Below is a small trained network, with its code and all its weights. Each question gives an input and a class and asks what happens when units are switched off, that is, made to give their printed mean instead of their output.

import numpy as np


def w(rows, s, z=0):
    codes = np.array(rows[::2]) - 128.0
    scale = np.full(codes.shape[1], s)
    scale[-1] = z or s
    return codes * scale


def f(y):
    return y / 2 * (1 + np.tanh(0.7978845608 * (y + 0.044715 * y**3)))


def log_softmax(a):
    a = a - a.max(-1, keepdims=True)
    return a - np.log(np.exp(a).sum(-1, keepdims=True))


def net(x, mask):
    res = np.array(x, float).reshape(1, 2) / 4 @ E
    y = f(res @ A[0][:, :-1].T + A[0][:, -1])
    res = res + np.where(mask, y, B[0][:, -1]) @ B[0][:, :-1]
    return log_softmax(res[-1] @ U[:, :-1].T + U[:, -1])


A, B = {}, {}
E = w([
[112,248,147,143,42,65],'x0',
[154,66,36,185,67,101],'x1',
],0.011)
A[0] = w([
[59,151,194,109,5,86,56],'N0',
[146,116,72,141,91,52,69],'N1',
[120,79,112,130,171,190,97],'N2',
[153,65,103,103,130,208,220],'N3',
[95,169,180,116,195,140,132],'N4',
[158,39,103,119,66,101,72],'N5',
[113,214,103,171,110,104,253],'N6',
[145,53,171,177,199,172,41],'N7',
[125,113,107,135,246,226,190],'N8',
[152,97,69,254,63,111,131],'N9',
[137,151,219,117,168,139,72],'N10',
],0.0099,0.0078)
B[0] = w([
[255,224,146,191,144,102,185],'N0',
[209,172,238,108,216,35,159],'N1',
[214,229,162,219,99,158,181],'N2',
[112,177,186,130,75,182,229],'N3',
[137,71,133,55,151,62,191],'N4',
[193,156,206,85,225,62,168],'N5',
[129,175,180,149,62,238,228],'N6',
[232,161,181,182,167,104,181],'N7',
[143,168,136,150,85,195,246],'N8',
[163,80,179,56,177,144,215],'N9',
[242,59,218,103,234,58,169],'N10',
],0.0091,0.012)
U = w([
[171,202,143,250,114,128,36],'0',
[173,114,158,30,225,78,125],'1',
[96,131,129,117,37,180,254],'2',
[98,84,55,143,133,34,85],'3',
[124,98,64,158,166,69,81],'4',
[75,72,48,139,134,59,78],'5',
[82,84,49,157,168,78,79],'6',
[81,87,80,175,149,5,95],'7',
],0.016,0.013)

Each question gives the input, the list of numbers given to net, and the class t.
The units are the neurons (one row each of A and B). Each row of codes is followed by its name. A weight is (code - 128) times the scale printed after its matrix; where a second scale follows, it is the last column's (A, B and U).
mask holds one flag per neuron, in row order. A switched-off neuron (its flag False) gives its mean, the last column of its row in B, instead of its output. The means were averaged over made-up inputs and are rounded, as every weight is.
A unit's drop is (log p(t) with every unit on - log p(t) with that unit switched off) / (log p(t) with every unit on - log p(t) with every unit switched off).
The circuit of an input: a set's keep is (log p(t) with only the set's units on - log p(t) with every unit switched off) / (log p(t) with every unit on - log p(t) with every unit switched off). Starting from all 11 units, units are removed one at a time, each time the one whose removal leaves the highest keep (on an exact tie, the one counted first), for as long as the keep stays at least 0.8.
units of the circuit, in order: the units of the circuit, biggest drop first
most important unit: the unit with the biggest drop
k most important neurons: the k neurons with the biggest drops, biggest first
drop of u: that unit's drop, to one decimal
input [-2,2], class 2: most important unit -> N0
input [3,3], class 2: units of the circuit, in order -> [N2, N7]
input [1,4], class 1: units of the circuit, in order -> [N8, N9]
input [-3,2], class 2: units of the circuit, in order -> [N0, N10]
input [-8,-7], class 0: 2 most important neurons -> [N8, N2]
input [6,-7], class 1: 4 most important neurons -> [N4, N10, N8, N2]
input [3,-1], class 2: 2 most important neurons -> [N2, N7]
input [1,-3], class 2: 3 most important neurons -> [N9, N5, N1]
input [-6,-6], class 0: 3 most important neurons -> [N8, N2, N9]
input [5,-8], class 1: 2 most important neurons -> [N4, N10]
input [-6,-5], class 0: drop of N8 -> 0.3
input [-8,6], class 0: drop of N2 -> 0.7
input [-3,8], class 1: drop of N9 -> 0.0
input [4,6], class 1: units of the circuit, in order -> [N9]
